Known rows:
tubron: [ 21 -30 -35  24 -15  24 -65  40  20 -16   5   6 -24   1  29  41 -19  21
  -2   7  -9  39  -2   1  45 -12  -3 -15]
gestugru: [-10  55  18 -32  -7 -17  38 -38 -52  45 -27 -51 -20 -28  17 -16  27   0
 -36   4  29 -24 -17  33 -29  -5   6  18]
brivun: [ 20 -11  -4  22   5 -16   1  11   6 -21  -1   9  -8 -11 -10  12  -8   1
 -20   5  -3   6  -2  -7 -25  11 -24   4]
nidri: [ -5  18 -25   5  -1  -3  -6 -22  18 -15  13  24  17  21 -24  -1 -18   7
  17   3 -12  23  21 -29 -29  51  -8 -31]
vanetras: [ -1  10 -15  -6 -26  12  12 -30 -30 -12 -24  14   6   3  15 -81 -32  -3
 -10  23 -18 -22  16  34 -13 -23   1  42]
drogretro: [ 23 -50  -4   7 -13  -6  17   2  11 -38  -2  20  -3 -19  -2 -22 -23   3
  11  33 -32 -28   5 -16 -19   4 -12  15]
trezik: [ 24 -36 -12   0 -12  -9  12  -7  12 -43   3  19  -4 -10 -11 -25 -24   3
   4  20 -35 -18  11 -18 -21  -4 -19   6]
dasim: [-19 -22  -9 -36  11 -25 -19 -30   0  -7  36 -64  -7  -9  -2  -5   4   1
 -17  -4  12  31 -45  25   2 -35 -24 -16]
leskobrul: [ 22  28   9  22  20  -4  10   8   3  -8  10   3 -28  -7 -10   9 -10  15
 -38 -19  -9  10  10 -21 -32   3 -29  -4]
nustir: [ 20   2  11  19  15  36 -34  50  15 -16  36  -6 -35  -8  21  14  -9  22
   6 -35 -26  26   9 -19  10  10  -1   1]
fedram: [-21  37  -2 -58  -9   2  45 -26 -41  30 -48 -16  35 -13  11 -47  53   2
   6  -5  31 -42 -25  18   5 -19   6  -2]
paklas: [-22  33 -35  -7   0  16  -9  11 -43 -10 -56  27  35  20  19 -58  -3 -14
 -26 -11  24  13  -1  29  -2 -33  -9   7]
kludor: [  4 -47   3 -20  -4  -2   8  11  41  21  -9  -3   8  56  -8  78  -3   7
   9   5 -20  -9   1 -67  31 -17 -19 -45]
boplutru: [ 34 -16  18  19  17  24  -9  -4  18 -18  -3  20  44  28 -32  10  20 -19
 -16  -4   5  -4 -13 -14   2  32 -20  18]
sedri: [-23 -11   5 -36  16  -9  -4 -30   1   0  38 -56  -3  -4   1 -14   8  13
  -8 -13   1   7 -48  13  10 -30 -21 -10]
skibras: [ -6  34   8 -46 -13  -9  35 -52 -42  34 -38 -41   9 -13  10 -31  32  -3
 -18  13  22 -32 -23  31 -10  -4  12  14]
goze: [ 21 -20   4  40 -12   0 -11  53   4  15 -38  40 -26   8  13  49 -20 -40
   6   1  -7   5  59 -24 -11  10  32  28]
movan: [ 30  -2  10  32 -15  10   7  42  12  13 -19  48 -25  12  -3  34 -19 -29
   5 -10 -25 -13  75 -30 -16   7  33  23]

Facts:
besti Λ:140 ω:buklostur
bimido Λ:576 ω:klakil
bivam Λ:576 ω:buklostur
bovok Λ:576 ω:droton
brivun ω:fliguk
brogo Λ:844 ω:pokla
buklostur ω:trevam
dasim Λ:844 ω:lebuk
dezir Λ:256 ω:rebibin
dirabo Λ:256 ω:leskobrul
drastom Λ:256 ω:tefopar
drezok ω:babro
dridrok ω:bridrim
drogretro ω:droton
fatra ω:bridrim
fedram Λ:140 ω:skostin
fisal Λ:576 ω:klubra
flate Λ:140 ω:zupi
flegozu Λ:140 ω:trevam
fleklol Λ:256 ω:pekam
fluklom Λ:140 ω:lebuk
flunol Λ:576 ω:boplutru
fomalin Λ:338 ω:klakil
futror Λ:256 ω:pudrovel
gepe Λ:202 ω:tefopar
gestugru Λ:140 ω:klubra
giridos Λ:140 ω:ridu
gisasor Λ:202 ω:pilas
goze Λ:338 ω:lovotros
gralem Λ:256 ω:pilas
grike ω:boplutru
grista Λ:256 ω:pokla
gruflim Λ:576 ω:brudra
kefar Λ:256 ω:lebuk
ketim Λ:202 ω:drezok
klagra Λ:202 ω:skostin
klakil ω:trevam
klododum Λ:140 ω:drogretro
klubra ω:leskobrul
kludor Λ:256 ω:zupi
kufivim Λ:576 ω:zetam
laduze ω:boplutru
lebuk ω:skemom
lozir Λ:140 ω:grike
lunun Λ:338 ω:skemom
lupo Λ:844 ω:rimas
luvu Λ:140 ω:laduze
mopesek Λ:844 ω:fatra
movan Λ:338 ω:skofeku
nagra Λ:576 ω:laduze
naro Λ:844 ω:seva
neri Λ:202 ω:sivol
nidri ω:trevam
noplin Λ:576 ω:trevam
nuklin Λ:202 ω:pokla
nustir Λ:576 ω:leskobrul
paklas Λ:202 ω:zetam
pekam ω:zupi
pevugrum Λ:338 ω:dridrok
pilas ω:seva
plavus Λ:338 ω:trezik
plekol Λ:202 ω:nidri
pletros Λ:202 ω:leskobrul
plidru Λ:140 ω:brudra
pliklu Λ:202 ω:klakil
plotil Λ:202 ω:rimas
pofegrek Λ:844 ω:rebibin
pokula Λ:844 ω:skemom
pudrovel ω:trevam
rafes Λ:202 ω:seva
ragon Λ:576 ω:fliguk
rebibin ω:zupi
ridu ω:pokla
rimas ω:boplutru
sedri Λ:844 ω:pilas
siklo Λ:844 ω:trezik
sivol ω:trevam
skabrik Λ:844 ω:dridrok
skeklo Λ:202 ω:lovotros
skibras Λ:140 ω:fliguk
skibropum Λ:140 ω:klakil
skifon Λ:576 ω:bridrim
skigor Λ:140 ω:pekam
skodru Λ:202 ω:skofeku
skofeku ω:fliguk
skoris Λ:576 ω:pekam
skostin ω:bridrim
skosuk Λ:576 ω:grike
skudrin Λ:140 ω:dridrok
skufles Λ:256 ω:babro
skupem Λ:338 ω:nidri
stasos Λ:844 ω:zetam
stelor Λ:338 ω:boplutru
stenes Λ:844 ω:ridu
stiba Λ:576 ω:fatra
stiklir Λ:844 ω:zupi
stuplu Λ:338 ω:rebibin
stuvan Λ:140 ω:nidri
taklin Λ:576 ω:drogretro
tefopar ω:leskobrul
tetel Λ:256 ω:zetam
tisem Λ:202 ω:brivun
todrak Λ:140 ω:droton
toflil Λ:140 ω:pilas
topa Λ:202 ω:babro
tredrek Λ:576 ω:ridu
trezik ω:droton
truvik Λ:844 ω:buklostur
tubron Λ:576 ω:rebibin
vanetras Λ:202 ω:drogretro
vebri Λ:576 ω:skofeku
veskel Λ:844 ω:droton
vifu Λ:844 ω:drezok
zaklus Λ:844 ω:brudra
zeflere Λ:576 ω:pokla
zetam ω:bridrim
zibin Λ:202 ω:pudrovel
zirem Λ:844 ω:leskobrul
zurevem Λ:202 ω:dridrok

Rows:
No name comes twice in this set of rows, the named rows included.
[-24   5  33 -21  26  -2   6 -17  -8  16  41 -64 -13 -18  11  -6  18  29
  -9 -15   5  -1 -50  10  17  -7 -30 -16] | zirem
[ 14 -40   2  15 -12 -20  17   4  11 -30   5  21  -9 -27  -6  -9 -17   2
  14  29 -27 -23   4 -12 -20   9 -11  16] | droton
[-50 -15   9  -8   6 -33 -13 -23 -15   9  43 -55   0 -20  14   9  12   2
  31  15  15  23 -51  23   9  26  -4 -16] | truvik
[ 25 -14 -20  15 -16  40 -47  28  29  -7  18  17 -12  13  17  19 -12  42
  14  -6 -25  14  -1 -15  54  -1   0 -26] | skoris
[  5  32  15  14  -1  37  -2 -24 -21  12 -16  22  37  28 -11 -51   0 -20
 -27   3  14 -16   0  41   4   2   6  46] | plotil
[-16 -34   0 -32  17 -31  32  40  45   0   3  12   9  24 -25  52   8 -17
  28 -35  -5  -1  22 -63   3 -47   1 -47] | tetel
[ 31 -47  -1  23 -23   8  -2  45   3  -7 -41  41 -20   8  17  21 -30 -34
  20   9 -34 -15  67 -37  -7   5  29  34] | plavus
[ 23 -14  11  38 -11  13  -9  54   2   9 -42  40 -18  15   9  43 -16 -35
   7  -6 -18  -6  66 -33  -8  14  36  24] | lunun
[  7  -9  -3  24  -1  13   6  76   3   4 -53  62   9  15  11  31   5 -32
  24 -23  -4  -7  55 -43   6   0  29   4] | pevugrum

The same nodes again, as new rows of numbers:
Known rows:
besti: [ -3  15 -47   2  -2  36  -7  -7 -36  -5 -41 -24  15  20   8 -12  -4  -8
 -14  10  14  19  12  22 -49  19 -67 -29   4  14 -15  20 -17   2 -19 -16
 -16  -8 -45]
pletros: [ 31 -21 -46  30   7 -24  12 -14 -28  35 -60   4  17  25  -7  15  -5  -3
  -8  24 -39   2  29  21 -50  11 -63   9 -23 -17 -11 -28   8  10  39 -11
   2  -7 -36]
kefar: [  8 -29  -7  -8  35  13  31   9 -44  29 -24 -36  -4   4   7  -7 -12 -29
   2 -20  -9  24  51  50 -32  28 -35  23   7 -18  20 -26   5  -7  -2 -16
   1 -16 -38]
dirabo: [ 23 -29  -2  -9  27 -10  30  16 -26  34 -18  -9   9  10  11  12  -4 -21
  -7  -7 -18  19  53  58 -45  31 -51  23  17 -25  10 -31   8 -14   8 -19
   7  -1 -18]
fomalin: [ 31  11 -46  47  42  52  15 -17 -14  21 -64 -32   7  10  32 -17 -12 -15
  -2  19   0  -2  12  18  -3  31 -49 -32  16  10 -19 -22   6  22 -10 -14
  32  -8 -53]
zurevem: [  9 -30 -51  41  39 -23  -2 -18 -41  13 -56   6  14  36  -9  -6 -15 -15
  12  23 -23  -4  36  20 -30   7 -32 -11 -33 -15  -9 -21  -1  18  44  -4
 -11 -50 -51]
giridos: [ 27 -22 -45  -4  -5  28  -4 -20 -37  13 -30 -32  10  26  -4 -15  -6 -17
 -11   8  15  18  11  34 -48  20 -67 -15 -19  13   5  19  -7   3 -19   0
 -30 -39 -45]
grista: [ 10 -28  -8  -9  32  16  35   7 -41  31 -21 -40  -6   1   7 -13 -11 -32
   4 -22  -5  27  50  50 -34  24 -36  25   3 -14  22 -26   5  -3  -4 -15
   1 -20 -42]
skifon: [ 39 -34  -8  47  60 -11   5  -4 -24 -15 -39 -27  -2   8   7  11 -11 -24
   1  16  11  -1  44  19 -45   9 -22 -31  -1 -32 -11  26 -32  13  38  19
 -25 -24 -52]
siklo: [  0  20 -22  44   4 -10  26 -24 -32  48 -68 -26 -19  23   9  -9 -38  22
  -3  14   6   3  22  56 -16  63 -64  -2  17 -39  24  23  -3  34  38   6
 -26 -28 -15]
lunun: [ 41 -24 -40  34  23  51  39 -22 -17  35 -61 -31   6  19  24 -13 -17 -13
  -2  19   0  -5  13  28  -2  39 -52 -27  11  -1 -12 -25   8  16 -11   3
  -9 -29 -46]
veskel: [  1  21 -22  44   4  -9  26 -24 -31  47 -67 -24 -19  23   9 -11 -38  22
  -4  15   6   4  23  56 -16  62 -64  -1  17 -39  24  23  -3  34  38   6
 -25 -27 -17]
zupi: [ 40  21 -42  -5   0  -4  52 -42 -82  31 -64  -2  21   1  -6  12   2  19
   6   5 -20   2  22  10  -3  10 -31 -28  17 -43  16   4 -65 -12 -22 -13
  -4  -8 -54]
gestugru: [ 35 -23 -37  -5  -7  -4  -6  -1 -24  14 -27  -2  23  32  -2  13   0   5
 -29  18   9   9  13  42 -53  29 -67 -21  10   6 -12  12   2 -12 -14  -8
 -30  -4 -16]
plekol: [ -6  17 -51  44  30 -10  -2 -22 -42  14 -69  -9   8  11  -2  -7  -8 -16
   2  24 -37  10  25  12 -42   6 -53  -5 -28   3 -14 -19   3  25  34 -18
  36 -14 -60]
pekam: [ 40  21 -43  -5  -1  -5  52 -43 -82  27 -64  -1  22  -2  -6  12   1  19
   6   3 -22   4  25  10  -2  12 -29 -29  16 -43  16   2 -66 -14 -23 -13
  -6  -7 -55]
boplutru: [ 41  25 -25  -6  51  35  17   4 -53  49 -73   0  18  31  -9   4  -7  17
 -42  12 -10  -8  11  22  -6  -2 -34  23  -1 -42  22  16 -66 -10 -23 -11
  21 -13 -45]
bimido: [ 26  -4 -10  53  57  18   3  -6 -23 -15 -55 -61  -9 -20  24  10  -4 -25
 -23  14 -11  17  34  12 -51   6 -43 -29   7 -12 -17  26 -19  22  25   0
  17  -2 -61]

Rows:
No name comes twice in this set of rows, the named rows included.
[ 40 -29  -4  46  44   1  18  -9 -27 -10 -52 -57  -9 -13  10  13  -9 -23
 -24  13  -9   9  39  16 -50  11 -45 -24  -3 -29  -8  25 -14  15  25  19
 -20 -13 -55] | gruflim
[ 41 -24 -41  36  23  51  36 -20 -17  35 -62 -27   6  20  25 -12 -17 -11
  -3  19   0  -5  14  29  -1  40 -51 -28  13  -2 -13 -26   7  14 -10   2
  -9 -27 -46] | goze
[ 17 -30 -46  -2   0   8  -7  -6 -40  -4 -27  -1  19  37  -5  -9 -10  -7
   4  13  18   1  15  41 -41  23 -63 -30  -4   7  -8  19 -29  -5  -9  -1
 -33 -40 -32] | fedram
[ 42 -19 -29  34  37  52  12   8 -16  34 -72 -14   6  24  16 -20 -28   0
 -40  18  -2  -6  13  38   1  28 -44 -18  -1  -9 -12 -30   5   8 -13   2
  -4 -29 -48] | stelor
[ 39 -31 -44  42  50  45  19 -13 -16  20 -48   0  14  35  23 -16 -20 -13
  11  20  15  -8  16  35   0  35 -28 -33  13  -6 -16 -24   5  14   7   5
 -17 -43 -40] | pevugrum
[ 35  23 -11  35  19  21  10   7 -20  37 -69   6 -16  18  -2 -27 -40  24
 -40  12  10  21  20  62 -11  44 -61  14 -10 -37  26  18 -27  34  36 -12
  -7 -16 -34] | lupo
[ -8  -6 -13  -5  51  26   8  12 -40  12 -27 -36  -2  -5  21 -11  -8 -29
   3 -19 -10  28  47  37 -35  23 -31  12  14  -4   6 -24   1  -2  -1 -22
  36  -3 -44] | futror
[ 12 -29 -10  -9  32  18  42   2 -40  32 -19 -44  -7  -1   6 -15 -10 -33
   7 -23  -4  28  45  49 -36  23 -38  26  -2 -10  24 -24   5   1  -6 -15
   3 -24 -46] | gralem
[ 40  22 -43  -5  -3  -7  52 -43 -83  24 -64   0  22  -5  -5  11   1  21
   7   1 -24   6  27  10  -2  15 -28 -32  17 -44  15  -2 -66 -15 -22 -13
  -8  -7 -55] | rebibin
[ 32  20 -27  37  -5  -9  40 -29 -49  19 -56   5 -14  -8   7 -24 -37  25
  -1   7   5  33  35  31  -9  63 -61 -27  10 -40  23   9 -29  33  40 -12
 -22 -11 -41] | stiklir

Now the same nodes, written a new way:
Known rows:
plidru: [ 56  11  11 -55   2  22 -16  39  15   5   2  17  -5   7 -11]
bivam: [-17 -25 -22  50  -4  15 -24  18  19 -25   9  37 -39   3  45]
taklin: [ 26   1 -25  34 -22  -8  40  32 112  19  37  32 -14   6  32]
mopesek: [ 31 -30   3  13  16  95  48 -22   0  23   4  -9  32 -16   7]
pliklu: [-32 -41  21   3 -16  -7  -5  38 -19 -10 -36 -36 -18 -25  52]
gestugru: [ 48  28  43 -65  19   6  -2  -2   6   5  26  11 -36  22 -14]
dasim: [ 18  -7   6  11   5  41   7 -28  20  57   4   4  25 -39 -15]
dirabo: [-39  22  16 -20  18  17  20 -21  67   0 -15 -21 -19  37 -41]
ridu: [-20  39  -8 -23  29 -17   4  10  -1  28  -2  27  58  23  30]
grista: [-37   2  -9 -21   8  27   7   5  78   6 -29 -15   4  24 -43]
dezir: [ 18   6  -8  23   7   5   8  -5  65  -1 -81 -17   4  47 -52]
plotil: [-12  -9  11 -22 -79 -13  20  13 -24 -20  -4 -43  26  -4   1]
pokula: [ 18  -5   8  15   4  44  10 -27  17  53   2   2  25 -37 -11]
skodru: [-11 -57   3 -50 -14 -36  13  11  20   2 -18 -26  26 -27  12]
flegozu: [ 35  12  15 -34   8  36 -38  56  -4  -2 -11  17 -28  -1  12]
droton: [ -6  66  -4  -2  21 -16  29  33  28  39   1  19  51  22  44]
babro: [-13  53  -6 -12  28 -13  12  13  -7  20  -4  22  55  26  34]
pokla: [-15  44  -8 -19  28 -16   7  12  -3  25  -3  25  57  25  32]

Rows:
No name comes twice in this set of rows, the named rows included.
[  6  -4 -30  23 -50   5   2  -5  20 -29  37  31   0  23   0] | flunol
[ 54 -35  33  67  15 -26  -3  28  28 -22 -26   7  40  31 -47] | stuplu
[ 73  -8   7  55   2  22   8 -37   9  51 -49   3  25 -14 -24] | pofegrek
[ 88   9  10 -32   2   9 -17  31  10   2 -30  18  -4  21 -19] | flate
[ -9 -24 -23  41  -5   9 -16  11  25 -24  12  36 -31   6  35] | noplin
[  6 -14  -6  13  -1 -15  16 -35  40 -16  42  33 -30  27  12] | nustir
[ 11 -13  17 -14 -34 -31  61  51  79  33  -7 -41   9 -22  39] | vanetras
[ 44 -23  -4 -82   9  18 -37  36  28  20   3  29  11  -5 -21] | toflil
[ 53   7  10 -63   3  19 -18  34  20   8   5  20  -4   4 -14] | fluklom
[ 69  39  15 -40  -9  19  18  77  83  42  14  13 -11  -3   7] | klododum
[-10 -23  46 -38  -8 -44  41 -28   2  -4   5 -41 -17   3  17] | gepe
[ -9 -53   3 -46 -15 -34  17  11  18  -1 -17 -28  24 -25  14] | tisem

